Below are the code and all the weights of a small trained network. Each question names an input and a target symbol and asks about switching units off, where a switched-off unit gives its printed mean instead of its output.

import numpy as np


def w(rows, s, z=0):
    codes = np.array(rows[::2]) - 128.0
    scale = np.full(codes.shape[1], s)
    scale[-1] = z or s
    return codes * scale


def norm(h):
    return h / np.sqrt((h * h).mean(-1, keepdims=True) + 1e-5)


def softmax(a):
    e = np.exp(a - a.max(-1, keepdims=True))
    return e / e.sum(-1, keepdims=True)


def log_softmax(a):
    a = a - a.max(-1, keepdims=True)
    return a - np.log(np.exp(a).sum(-1, keepdims=True))


def net(x, mask):
    ids = ['θμπστφω'.index(c) for c in x.split()]
    T = len(ids)
    res = E[ids] + P[:T]
    u = 0
    for l in range(3):
        r = norm(res)
        for j in range(2):
            rows = slice(2 * j, 2 * j + 2)
            q, k, v = (r @ M[l][rows].T for M in (Q, K, V))
            z = softmax(np.where(np.tri(T) > 0, q @ k.T / 2**0.5, -1e9)) @ v
            o = O[l][rows]
            res = res + np.where(mask[u + j], z, o[:, -1]) @ o[:, :-1]
        u += 2
    return log_softmax(norm(res)[-1] @ U[:, :-1].T + U[:, -1])


Q, K, V, O = {}, {}, {}, {}
E = w([
[145,165,124,113],'θ',
[133,161,137,111],'μ',
[94,158,90,140],'π',
[138,163,131,119],'σ',
[136,121,123,104],'τ',
[5,140,183,125],'φ',
[120,159,145,112],'ω',
],0.026)
P = w([
[137,1,53,193],'0',
[121,59,108,220],'1',
[131,30,95,169],'2',
[144,105,76,106],'3',
[113,100,87,59],'4',
[102,57,74,20],'5',
[99,45,90,23],'6',
[87,157,150,32],'7',
[54,183,199,38],'8',
],0.0048)
Q[0] = w([
[73,199,107,150],'0.h1',
[1,83,70,159],'0.h1',
[142,72,78,98],'0.h2',
[113,197,136,53],'0.h2',
],0.0086)
K[0] = w([
[56,163,127,152],'0.h1',
[93,97,98,160],'0.h1',
[128,215,155,124],'0.h2',
[102,115,84,2],'0.h2',
],0.009)
V[0] = w([
[228,164,200,105],'0.h1',
[69,28,64,3],'0.h1',
[194,181,140,118],'0.h2',
[22,250,178,129],'0.h2',
],0.0057)
O[0] = w([
[1,91,217,107,94],'0.h1',
[93,199,165,152,104],'0.h1',
[138,142,226,181,207],'0.h2',
[147,232,202,208,251],'0.h2',
],0.0072,0.0028)
Q[1] = w([
[66,223,167,121],'1.h1',
[109,179,254,87],'1.h1',
[219,103,128,88],'1.h2',
[96,164,20,90],'1.h2',
],0.0071)
K[1] = w([
[10,127,47,91],'1.h1',
[99,78,124,141],'1.h1',
[102,121,132,197],'1.h2',
[129,185,173,131],'1.h2',
],0.011)
V[1] = w([
[130,97,239,143],'1.h1',
[232,79,135,162],'1.h1',
[41,195,122,185],'1.h2',
[243,254,125,8],'1.h2',
],0.0059)
O[1] = w([
[127,168,116,149,95],'1.h1',
[95,120,254,85,54],'1.h1',
[63,173,111,130,154],'1.h2',
[163,229,170,7,255],'1.h2',
],0.0072,0.0031)
Q[2] = w([
[193,102,218,103],'2.h1',
[99,169,159,1],'2.h1',
[131,198,141,59],'2.h2',
[150,42,144,140],'2.h2',
],0.0077)
K[2] = w([
[183,199,198,40],'2.h1',
[18,254,159,138],'2.h1',
[124,100,25,101],'2.h2',
[114,90,201,21],'2.h2',
],0.0092)
V[2] = w([
[39,211,157,56],'2.h1',
[254,154,108,135],'2.h1',
[199,160,91,96],'2.h2',
[196,117,185,90],'2.h2',
],0.0061)
O[2] = w([
[56,158,47,99,253],'2.h1',
[113,102,245,124,112],'2.h1',
[210,214,87,138,168],'2.h2',
[193,217,122,254,46],'2.h2',
],0.0072,0.0039)
U = w([
[147,125,139,69,59],'θ',
[23,109,140,158,150],'μ',
[144,112,171,146,252],'π',
[149,148,7,218,127],'σ',
[173,54,83,95,151],'τ',
[190,151,165,137,132],'φ',
[131,179,137,171,60],'ω',
],0.011,0.0039)

Each question gives the input, a string of symbols that net reads in full, and the target symbol t.
The units are the heads (2 rows each of Q, K, V and O). Each row of codes is followed by its name. A weight is (code - 128) times the scale printed after its matrix; where a second scale follows, it is the last column's (O and U).
mask holds one flag per head, layer by layer. A switched-off head (its flag False) gives its mean, the last column of its rows in O, instead of its output. The means were averaged over made-up inputs and are rounded, as every weight is.
A unit's drop is (log p(t) with every unit on - log p(t) with that unit switched off) / (log p(t) with every unit on - log p(t) with every unit switched off).
The circuit of an input: a set's keep is (log p(t) with only the set's units on - log p(t) with every unit switched off) / (log p(t) with every unit on - log p(t) with every unit switched off). Starting from all 6 units, units are removed one at a time, each time the one whose removal leaves the highest keep (on an exact tie, the one counted first), for as long as the keep stays at least 0.8.
units of the circuit, in order: the units of the circuit, biggest drop first
most important unit: the unit with the biggest drop
which heads matter: for each layer, one digit per head in row order, 1 if its drop is at least 0.15 and else 0, layers parted by /
drop when u is switched off: that unit's drop, to one decimal
input μ θ ω, target μ: units of the circuit, in order	[0.h1 1.h2]
input μ σ φ φ θ φ θ θ, target σ: most important unit	1.h1
input σ π μ, target π: units of the circuit, in order	[0.h2 0.h1 1.h2 2.h1]
input τ π σ, target τ: which heads matter	01 / 00 / 00
input ω ω τ, target ω: which heads matter	01 / 00 / 00
input μ τ θ, target μ: which heads matter	10 / 01 / 01
input μ π τ, target μ: units of the circuit, in order	[1.h2 1.h1]
input μ θ τ, target μ: units of the circuit, in order	[0.h1 1.h2]
input ω φ θ π π φ φ μ, target σ: units of the circuit, in order	[1.h1 2.h1]
input σ π τ, target π: units of the circuit, in order	[1.h2 2.h1]
input μ σ σ, target μ: units of the circuit, in order	[0.h1 1.h2]
input θ π τ, target φ: units of the circuit, in order	[0.h1 2.h2 0.h2 2.h1]
input θ θ τ, target φ: which heads matter	01 / 01 / 01
input τ μ μ, target τ: most important unit	0.h2
input σ φ σ, target π: which heads matter	11 / 01 / 11
input τ τ σ θ, target τ: which heads matter	11 / 01 / 00
input φ σ σ, target σ: which heads matter	01 / 11 / 00
input σ ω θ, target π: drop when 0.h2 is switched off	0.9
input τ τ π ω, target τ: drop when 1.h2 is switched off	0.1
input φ σ μ, target σ: units of the circuit, in order	[1.h1]
input π φ π φ θ τ, target σ: drop when 0.h1 is switched off	0.4
input σ σ τ, target π: drop when 1.h1 is switched off	0.0
